Each row of numbers stands for one thing and depends on some of the facts below. Use the named rows to name the rest.

Some things and their rows:
[  9  24  -4 -13  -5   0 -18  -9 -10  20   1  -8  -8 -15 -10 -10  -6   4
  -7  -1  -3  20   1 -10  -6  14]: klagra
[-11  -5   9  10  11  -6  13  15  21 -47   9  -2 -14  12   7  17  24 -10
   7   9  11 -12   8 -31   4 -21]: dodun
[ -9  -1  -7  19  12  -5 -16   1  23   6  -1   1  18  19  -7  -1   0   4
   0  -8   9  -7 -13  15   7 -18]: kuplus
[ 19  33  -8 -24 -15  -9   4  -4 -60  14  -7 -21 -15  -9  16   0 -34   1
  -5  -6 -12  21  -8  11  10  23]: stastur
[-17  23 -12  -3  -8 -12 -29  -3  48  12  -8   0 -31   5 -39   1  18  11
   8  19  -3   9   8   2   5 -17]: gravok
[  3  -7  -5 -12  -3  -2 -12   5 -23  32   3   0  -7  -5  -5  -2 -15  10
  -9   3  -9  15  -5   9   3   4]: rusun
[ -9  15  -5  -1  -3  -8 -23  -4  50  26 -15   8 -12   5 -44  -4  11   8
   1  18  -8   7  10   7   6 -29]: sutir
[ 15   8  13   1  10   3  -2   5 -57 -12  24 -11  11  -1  39   4 -19  -6
 -23 -13  11   3 -11 -33   0  19]: kigrir
[  3  11  -2  -7  -5   1  -6  -8 -13  21 -12  -9   4   0  -3  -8 -22   8
 -12 -18  -4   5   2  26   2   5]: ziski
[ -3 -24   5   7 -15   7  36 -20  13 -25  -1  15   2  -8  10  13  27 -33
  35   2   6 -21  12   2 -20  40]: plavar
[-19  28 -17   2 -13 -13 -24  -1  53   6 -12 -15 -29   5 -27  -1  11  18
   4   9  -2  -4   8  15   4 -16]: vupastu
[ 13  10  -4  -8   3   1 -15   0 -18  31  -7  -1   0  -7  -9  -8  -8   2
 -12   2  -7  18  -4   0   0   7]: plura
[  2  24   0 -10 -25  -7  -3 -13 -17  18   1  -9 -15   4   7  -1 -18  -2
  -3  -1  -6   6  -4   8   6  14]: brurum
[  7 -48   4   2   4  16  29  -7  21 -10  -6  25  15 -20  -8   0  30 -23
  23   5   3 -12  11   3 -24  28]: pludo
[ 23  30  -5 -26 -10  -9   1  -3 -56  18  -2 -29 -21 -15  21  -2 -28   2
 -10   1  -9  23  -3  14  11  24]: kiklo
[-10  16 -16   5 -10 -18 -16   8  37  17 -16  -5 -19  19 -15  12   8  10
   6  30 -10  -5  -3  17  16 -21]: fledak
[ 29  21   2 -26   1   4   5  -5 -43  26 -13 -24   3 -15   3 -18 -35   9
 -19 -21  -6  20   6  33   5  10]: foral
[ 10  16   5  -7  -9   1   5  -9 -18  30 -10   0   4   9   5   0 -22  -3
 -10   0 -12   5  -5  14   7   2]: plutro
[  9 -49  -5  11  18  10  27   6  13 -16 -16   6  25 -11   5   8  28 -21
  23  -3   9 -22   8  21 -20  31]: lamel
[  2 -47  -1   9   2  15  33  -3  16 -15 -12  18  30 -12   1   4  21 -17
  23 -10   1 -25  10  25 -23  25]: grone

Some facts about the things:
μ: is of sort; κ: refers to; Ξ: belongs to class
razaplom: μ 938; κ pludo, pimi, figriflek, treden; Ξ b
virastom: μ 838; Ξ b
fiskas: μ 869; Ξ a
ludal: μ 698; Ξ c
legek: μ 838; κ brebru, pipebo, begom; Ξ c
plotobol: μ 898; Ξ a
donu: μ 682; κ plutro, flitrak; Ξ c
drudel: μ 938; κ dradrin, vulal, vetrir, skavel; Ξ a
miren: μ 938; κ ludal, drustak, draser; Ξ b
brotrebro: μ 682; κ plutro, vuris, trukapin; Ξ a
tolugra: μ 682; Ξ a
plavar: μ 698; κ stamum, klotres, flitrak, tobi, ziski; Ξ a
dazar: μ 898; κ brivu, tobrukos; Ξ b
pimi: μ 869; Ξ b
gufan: μ 682; Ξ b
flaklo: μ 698; Ξ b
riflam: μ 898; Ξ b
skidel: μ 698; Ξ b
grolofi: μ 898; Ξ b
gravam: μ 869; κ skamek, gidrur, nuva, draser; Ξ a
lezen: μ 938; Ξ b
flebatre: μ 698; κ puno, tobrukos, pipebo; Ξ c
lebik: μ 898; κ fiskas, skiflik, kleflor; Ξ b
letrus: μ 938; Ξ c
noginok: μ 898; κ tolugra, felas, skidel; Ξ b
klovos: μ 838; κ dupevo, begom; Ξ a
pasto: μ 898; κ nudrel, vobravas, kleflor; Ξ b
tosibim: μ 898; Ξ a
kigrir: μ 817; κ motobron, plarun; Ξ a
drebri: μ 698; Ξ c
treren: μ 938; Ξ c
treskodrim: μ 838; Ξ b
studripos: μ 817; κ dilin, gidrur, dufor, nuzen; Ξ b
pipebo: μ 938; Ξ c
flanun: μ 817; Ξ a
floben: μ 898; κ pimi, vetrir, kleflor; Ξ b
goplan: μ 898; κ grolofi, tabrek, kesur, grotur, trukapin; Ξ a
stigara: μ 838; κ lamel, nifla, lezen; Ξ a
lostir: μ 838; Ξ c
seflan: μ 938; κ vilabo; Ξ a
tomin: μ 698; κ vuflam, lida; Ξ b
skemo: μ 938; Ξ b
nuzen: μ 682; Ξ a
tabri: μ 817; κ virastom, stubuler, milolo, tuzik; Ξ c
begom: μ 869; Ξ c
brebru: μ 838; Ξ a
dufor: μ 869; Ξ c
neri: μ 682; Ξ c
trisar: μ 698; κ basetrir, podru; Ξ a
skamek: μ 898; Ξ a
ziski: μ 838; Ξ c
gribrem: μ 838; Ξ b
stamum: μ 869; Ξ c
kuplus: μ 898; Ξ c
plubrak: μ 817; Ξ a
kipal: μ 869; κ kostu, fifo, skotores; Ξ a
foral: μ 938; Ξ c
grapa: μ 682; κ plubrak, tobrukos, plotobol; Ξ a
vuris: μ 682; Ξ b
dremek: μ 838; Ξ c
sutir: μ 682; Ξ b
monom: μ 817; κ ludal, skotores, sevin; Ξ b
gravok: μ 682; κ kloskim, graklo; Ξ b
pludo: μ 698; Ξ b
zutak: μ 838; κ tosibim; Ξ b
lida: μ 698; Ξ c
rutrek: μ 938; κ gravitro, plotobol, gabrek, lostir; Ξ a
gagris: μ 938; κ tabavon, drutor, tromek, grone; Ξ b
trukapin: μ 898; Ξ c
migen: μ 682; Ξ a
geplo: μ 698; Ξ a
stefon: μ 938; κ dufor; Ξ c
kemim: μ 698; κ brimel, grone; Ξ b
lostor: μ 898; κ plutro, foral, figriflek, lida; Ξ c
brivu: μ 817; Ξ c
zikes: μ 698; Ξ c
tobom: μ 817; Ξ b
stigu: μ 898; κ rano, plugrar, graklo, lezen, figriflek; Ξ a
plotrol: μ 817; Ξ b
dradrin: μ 898; Ξ c
dopoklin: μ 698; κ flanun, puno; Ξ b
mutul: μ 817; κ migen, dufor; Ξ a
vupastu: μ 682; κ kloskim, groplok, plura; Ξ c
boga: μ 817; Ξ a
nudrel: μ 869; Ξ b
zaflun: μ 869; κ kostu, delar; Ξ b
lamel: μ 698; Ξ c
klotres: μ 698; Ξ a
replovon: μ 869; Ξ c
gulos: μ 698; κ grolofi, dilin, rusun; Ξ c
dilin: μ 869; Ξ c
dupevo: μ 938; Ξ a
plarun: μ 817; Ξ b
kleflor: μ 682; Ξ c
kladubol: μ 698; Ξ b
drodrak: μ 838; κ skamek, basetrir, foral, storak, nuva, letrus; Ξ a
tivan: μ 817; Ξ a
plike: μ 938; κ brivu, replovon, trukapin; Ξ b
dodun: μ 869; κ vulal, skotores; Ξ a
nuklun: μ 817; κ tromek; Ξ a
bruses: μ 838; κ flonom, skemo, graklo; Ξ a
plavi: μ 682; κ kuplus, brimel; Ξ c
figriflek: μ 817; Ξ b
mipen: μ 898; κ boga, vuris; Ξ a
sobal: μ 938; κ vazal, brivu, tromek; Ξ c
plugrar: μ 869; Ξ a
sirir: μ 869; κ grolofi; Ξ b
dizu: μ 869; κ vuflam; Ξ c
groklis: μ 869; κ tabrek, treskodrim, treren, sigri, skotores; Ξ a
kostu: μ 898; Ξ a
skagru: μ 869; Ξ a
drustak: μ 898; Ξ a
grevak: μ 838; κ stamum, letrus; Ξ a
foflir: μ 898; κ pimi, nudrel, podru, dremek; Ξ a
stastur: μ 938; κ vuris, dupevo; Ξ a
plukol: μ 838; κ gravitro, somu; Ξ a
nafla: μ 698; κ flaklo, migranen, neri; Ξ c
kloskim: μ 869; Ξ c
brila: μ 682; Ξ a
storak: μ 898; Ξ c
ristustis: μ 838; Ξ c
dagram: μ 698; κ guril, skamek, sutir; Ξ c
treden: μ 682; Ξ a
sukiplu: μ 682; κ kladubol, tobom, lida; Ξ b
riskos: μ 682; κ fifo, rano; Ξ c
nebre: μ 869; κ gravitro; Ξ b
guril: μ 898; Ξ a
benok: μ 838; κ gufan, gribrem, fledak, delar; Ξ a
groplok: μ 698; Ξ c
brako: μ 817; κ flanun; Ξ c
stubuler: μ 869; Ξ b
tabrek: μ 682; Ξ a
flonom: μ 838; Ξ b
milolo: μ 698; Ξ b
mepler: μ 838; κ plotrol, skemo, zikes; Ξ b
drutor: μ 698; Ξ c
plutro: μ 838; Ξ a
nifla: μ 682; Ξ a
migranen: μ 898; Ξ c
tregrem: μ 938; Ξ b
felas: μ 698; Ξ a
maplok: μ 869; κ flaklo, kuplus, lezen, riflam, dupevo; Ξ c
fute: μ 898; Ξ c
zatu: μ 898; κ dagri, migranen, voger; Ξ a
tabavon: μ 938; Ξ c
somu: μ 682; Ξ a
brurum: μ 838; κ boga, tosibim; Ξ a
grima: μ 898; κ ziso, nuzen; Ξ a
draser: μ 838; Ξ b
fifo: μ 938; Ξ b
gidrur: μ 817; Ξ a
puno: μ 817; Ξ c
skavel: μ 817; Ξ c
motobron: μ 682; Ξ c
tobrukos: μ 869; Ξ b
ziso: μ 898; Ξ b
gravitro: μ 869; Ξ a
kligan: μ 838; κ fiskas, vilabo, skemo, sutir, geplo; Ξ c
podru: μ 682; Ξ b
vulal: μ 817; Ξ a
stabo: μ 682; κ figriflek, felas; Ξ a
gabrek: μ 682; Ξ b
klagra: μ 838; κ fute, skemo, lida; Ξ b
rusun: μ 838; Ξ b
grotur: μ 898; Ξ a
flitrak: μ 698; Ξ a
plafa: μ 898; κ tregrem, dilin, pavivu, dremek; Ξ b
nada: μ 938; κ foral; Ξ b
vetrir: μ 817; Ξ b
nuva: μ 898; Ξ b
delar: μ 869; Ξ c
zatrun: μ 698; κ figriflek, felas, grone; Ξ b
tobi: μ 682; Ξ b
kiklo: μ 938; κ riflam, draser; Ξ a
vilabo: μ 682; Ξ a
brobe: μ 898; κ drutor; Ξ b
kesur: μ 817; Ξ c
rano: μ 698; Ξ a
sigri: μ 898; Ξ a
voger: μ 817; Ξ c
tromek: μ 838; Ξ a
stotom: μ 938; Ξ a
zefo: μ 869; κ draser; Ξ a
gilis: μ 938; Ξ c
brimel: μ 682; Ξ a
plura: μ 838; Ξ b
trestimuk: μ 838; κ tosibim, letrus; Ξ c
grimepel: μ 938; Ξ b
gapu: μ 938; κ ristustis, draser; Ξ a
dagri: μ 682; Ξ b
vobravas: μ 869; Ξ a
pavivu: μ 698; Ξ a
vuflam: μ 869; Ξ a
basetrir: μ 838; Ξ c
feflus: μ 898; κ grolofi, gribrem, flaklo, gilis; Ξ b
nusutar: μ 898; κ dilin, pavivu, tuzik, felas; Ξ b
fledak: μ 682; Ξ a
tuzik: μ 869; Ξ b
gefum: μ 869; κ tivan, letrus, grimepel, tuzik; Ξ a
grone: μ 698; Ξ c
skotores: μ 938; Ξ a
nerano: μ 682; κ plubrak, vuflam, drebri, skagru, kleflor; Ξ c
vobik: μ 838; κ kuplus; Ξ b
grake: μ 869; κ basetrir, treden; Ξ c
vazal: μ 698; Ξ b
leplu: μ 838; κ brila, lamel, dufor, delar; Ξ c
sevin: μ 698; Ξ c
voskon: μ 938; κ gufan, motobron; Ξ b
nukla: μ 698; κ plugrar, gidrur, vetrir, tuzik, skidel; Ξ a
graklo: μ 869; Ξ a
skiflik: μ 838; Ξ c

Rows to name:
No name comes twice in this set of rows, the named rows included.
[ 35  24   3 -28  17   8  -2   0 -47  33 -15 -10   8 -24  -7 -16 -24   4
 -18  -1 -14  33  -2   7   2   9] -> skemo
[  6   9  15   1  -2   8   5  -1 -58  -8  23   3  16   1  40  -2 -26  -5
 -20 -17   5   2 -14 -34   0  15] -> nuklun
[-28  25 -15   1 -23 -14 -21 -10  51   7 -12  -8 -27  12 -31   2   4  14
  11  -3  -3  -3   7  26   6 -17] -> donu
[-14  -5  12  17  10   7  22  15  14 -43  -1  19  14  15   2  11  15  -5
   5   6  -3 -15   2 -26   1 -36] -> gravitro
[  6 -35  -5  12   5  19  32  -4  23 -23 -14  19  30 -25   5  -4  25 -10
  22  -2   2 -23   9  12 -29  31] -> drebri
[-23  28 -23   2 -20  -6 -19  -6  54   2  -9  -6 -26  -5 -23  -9   8  29
   5  10  -9  -6   6  10   1 -20] -> nerano
[-22 -19   9  14  15  11   8  15   8 -39  -3  28  15   8 -18   8  16  -5
  13  -4  -3  -4   0 -37  -2 -34] -> tobrukos
[ 19 -23   6  12   8  16  40 -11  22 -17 -13  21  26 -15   7   9  30 -33
  20  14   3 -19  10   2 -23  31] -> geplo
[  6   4   6   5  10  12  -5   4 -53 -16  16 -12  24  -8  28 -11 -27   6
 -24 -32   8   3 -10 -24  -7  15] -> brako
[ 26  24  -2 -23  -3  -5   9   2 -59  27 -16 -15   3  -3  14  -1 -37  -3
 -12  -3 -17  20 -10  18  14  14] -> dupevo
[  8   2  -4  -9  -3   4  -3   3  -7  25  -3 -10  -2 -11   5 -15 -19  18
 -19  -5  -6   1   3  25   1   2] -> dremek
[  0  26  -9  -4 -18   0  -2  -4 -20  12   0  -4  -9  -8  15  -2 -17   8
  -9   9 -13   4  -9  -5   3  11] -> plukol
[  2 -32   3   4  -1  14  23 -15  17 -22  -2  24   8 -26  -8   1  35 -23
  31   4   3  -8  10  -8 -29  37] -> tomin
[-23 -22   8   8  13  -6  -1  17  10 -41   9   6  -8  14 -13  13  25  -8
  14   0  10  -4   9 -36   0 -22] -> sirir
[ 10 -10  15  -8   8   4 -11   4 -52  -7  34 -11  -3 -12  21  -7 -12  -1
 -23 -18  14  13  -3 -35  -3  17] -> studripos

Now the same things, written a new way:
Some rows with their names:
[  9  11  25  38 -21  56 -30 -37   9 -25  22  24  -7 -17  28 -43  13 -25
   1 -17 -22 -12   1  17 -16 -22]: tolugra
[-21  -4 -15 -50  -2 -51  21  39  -6  33 -21 -13  -7  22 -16  46   3  30
  -1   5  45  24   3 -16 -24  30]: grolofi
[ 12 -23 -29  -1 -13 -39  18   4  -9  53  14 -11  21  29 -32  44 -31  22
 -14  11 -10  33  -6   6 -13   0]: sobal
[-15  -7 -22 -47   9 -52  32  42 -19  33 -13 -24   8  32   0  52  -4  27
 -10   9  37  15  10 -25   0   4]: plafa
[  7   9  24  39 -22  56 -29 -38   9 -24  19  24  -6 -18  28 -44  12 -26
   6 -18 -25 -11  -3  14 -18 -16]: fledak
[-13 -24  -5  -9  -9   7  -9  15   6   3  17  13  -1  -6   0  24  16 -18
 -11 -24  20  32  15  10 -20  -9]: skidel
[  7   8  24  39 -23  56 -28 -38   8 -24  20  24  -6 -18  28 -43  12 -26
   8 -17 -26  -9  -5  13 -18 -16]: tabrek
[-16 -11  -6 -12  13   6  -7  11  -5  -4   0  -2  15 -17  12  13 -25   5
  27  -9 -11 -11  -8 -18  24 -12]: maplok
[ -5   1   4 -17  -5  13 -20  12  15  -3  -4   9 -13 -19  23  10   8   4
   1   0   9 -15  -3  -8   0   3]: plugrar
[  0  -1 -40 -51   9 -41  16  41   8  35 -10 -17   7  31   1  56  -5  37
 -25  45  26   2   3 -16  11 -10]: stigu
[ -5 -12 -31 -49   1 -40  28  37   2  42 -20 -10   6  32   8  53 -12  32
 -13  35  22   7  -5 -30   2  13]: grima
[  7   8  28  40 -23  56 -26 -37   7 -24  19  26  -9 -14  33 -42  11 -25
   4 -22 -22 -11   0   9 -22 -18]: nuzen
[ 14 -22 -13  -6 -22 -34   7   2   1  54  11   5  -2  22 -44  40 -23  27
 -24   0   6  34   8  19 -31  17]: gilis
[-14  -3 -33 -50  10 -52  25  41 -13  34 -13 -27  18  23 -11  48  -3  21
   2  22  32  21  -4 -16   5  12]: pasto
[-14 -39 -16  -2  -3   6   1  11   6   8  14  14  19  -1  -2  36 -18 -10
  13  -9 -20  30  -5  -5   5 -20]: flebatre
[ 15  19  -1  31  26  -6  10 -14   4 -32 -26 -20  -4  -3  13 -39   8  -8
   5  20 -25 -40 -22 -19  27   5]: klovos
[-10  -3 -18 -49  14 -51  31  46 -20  30  -6 -25   4  38   3  57  -1  30
 -27   9  43   8  24 -20   6 -14]: nusutar
[ -3 -28 -10  -9 -18  17 -13  11  26  12   9  27  -5  -5   9  27  11 -12
 -13   1   3  24  -1   3 -18  -1]: flitrak
[ 25  17  21  27  26   1  21 -13  -4 -27 -22 -17  -9  -3  16 -30  12 -22
 -12  22 -27 -43 -13 -13  52  11]: grevak
[ 24 -13 -23  -7 -29 -28   5   3  10  59   9   5  -3  26 -21  35  -4  19
 -39  18  14  28  -1  13 -38  21]: stotom

Name these rows:
No name comes twice in this set of rows, the named rows included.
[ -1  11  14  42  -3  41 -16 -31 -20 -31  30  -5  23 -15  27 -42  11 -39
  18 -28 -23  -4  -1  13   3 -40] -> gravok
[-14  -2 -17 -54   0 -48  16  40  -4  33 -16 -11  -5  16 -22  44   5  27
  -7  12  47  22   6  -6 -13  31] -> ziso
[ 23 -32 -50  -9  -5 -27  22   3 -21  59  17  -9  39  23 -25  11 -27   0
 -39  -3  38  23  21   0 -17  19] -> miren
[  5   6   7  44 -14  51 -19 -38  -1 -22  23   9  18 -13  39 -40   4 -33
  19  -7 -42 -10 -18   3  -1 -31] -> grapa
[ 20 -17 -12  -9 -18 -32   5   4   1  52  16   3   1  19 -48  42 -20  24
 -33   9   7  32  12  28 -17  11] -> foral
[ 20 -11 -29  -6 -10 -41  19  10 -20  54  22 -24  25  29 -22  38  -4   1
 -32  11  15  32   5  16  -9  -2] -> nada
[  9  11  17  27  29  -1   0 -17   7 -40 -25  -1 -22 -18 -26 -45  -7   6
   3  -7  -9 -36   5   0  19  18] -> ristustis
[  6 -27 -33 -20  12  29  -5   4   3   8  -2  16  28 -21  31 -20 -28  -8
 -10  -4  24 -33  14 -32  23  10] -> zefo
[ 13 -10 -20  -7 -22 -40   9   7  -9  52  14 -11   4  22 -32  31   2  10
 -28  -3  27  39   6  19 -41  21] -> fifo
[-14 -11 -18 -52   1 -42  12  35   7  34 -19   0  -6  13 -36  50 -21  44
   3  18  24  19   3  -6  -3  28] -> kuplus
[  7 -32 -11   4 -17 -39  34   4 -21  55   8  -4   9  46 -11  48 -39  30
 -24 -17  -3  28  10 -20 -32  -4] -> stefon

The same things again, as new rows of numbers:
Some rows with their names:
[-32 -22   5  -6  -7  16  -5 -32 -38   5  11  -1 -28  12]: rutrek
[-15  19 -12   5  -2  21  -6 -20 -28  12  21 -17   6  -9]: plotobol
[-21  -6  19  -4   1  12  -1 -15 -47 -10  -2 -12 -39  13]: kipal
[-26 -10  -1  -4  -5  17   4 -45 -17  27  14 -19   0  18]: gidrur
[ -5  -7  -6  -9  -9  18 -11 -50 -16   6  -1  13 -31  22]: pipebo
[ -4  -3   1 -14   3  25 -23  -9 -22  10   1   0 -37  38]: gabrek
[  6  -3   8 -11  14  17 -11  -9 -32   0   4   6 -40  29]: tobrukos
[-13  -5   8  -6 -23  18 -34 -36 -32 -12  -6   3 -46  28]: plavi
[-15   2   4  -2 -38   1  16 -47 -26  -9  22 -28 -51  39]: stefon
[  5  17   4  -4  -8   6   1 -31 -26  -6 -16 -12 -45  29]: dilin
[-13  16 -10   3  -1  25 -10 -24 -28   8  20 -23  19 -10]: skamek
[ -3 -17  -6 -12   3  18 -12 -24 -25  15  14   4 -20  36]: tregrem
[-12 -26   3  -9  -6  16 -20 -25 -38   4  27   6 -30  34]: voskon
[  4  26 -17   6 -16  20 -19 -38 -19   2  19  -5  -2  -2]: migranen
[-11  13 -13  -8 -16  34 -38  -8 -12  21  23 -14 -12  30]: treskodrim
[-14  17   2   1  -2  21 -15   4 -53 -23   3 -15 -18 -10]: plavar
[-16 -12   5  -1 -30   2   7 -33 -30  15  49 -39 -25  50]: studripos
[ -3  11  -5   5 -19  15 -16 -11 -41  -1  54 -19 -10  13]: feflus
[-39  -5   2  -2 -22  38 -52 -19 -34   6  17 -10  -7   0]: drodrak
[ -7  31  -8   0   4  17   0   6 -43 -12  -9 -29  -9  -2]: pavivu

Which thing is each row?
No name comes twice in this set of rows, the named rows included.
[ -8  27  -7  -1   5  19  -6   5 -42 -13  -9 -23  -9  -5] -> rano
[ -5 -18  -6 -11   4  18 -16 -24 -28  14  14   5 -20  36] -> lezen
[  3  27 -17   6 -17  20 -20 -37 -21   2  22   1  -6  -3] -> trukapin
[-12 -32   0  -7  -8  12 -34 -22 -48   6  19   8 -23  37] -> gagris
[-33 -27   8  -6  -6  20  -9 -32 -42   1  16   8 -32   8] -> stastur
[-41  -4   3  -3 -20  45 -43 -17 -30   4  31  19 -36 -13] -> brurum
[-22   7  -6  10 -14  17 -19 -18 -48   3  26 -17   6  -8] -> foflir
[-30  17 -10  -4 -17  34 -22 -15 -14  22   7 -23  -8  11] -> brebru
[  5  26  -1   2 -18  17 -23 -15 -43 -35   3 -11 -30   1] -> nafla
[-19  -2  -6  -4 -25  31 -56  -8 -32  10  31  -7 -16  27] -> mepler
[ -6 -10   4 -15   3  28 -26  -9 -26   7   7  13 -43  33] -> vuris
[  2  21 -13   3 -12  16  -6 -10 -29  10  45 -21  -6  15] -> grolofi
[ -4   5 -12  11 -25   3 -37  -6 -56   5  36 -26  11  25] -> nusutar

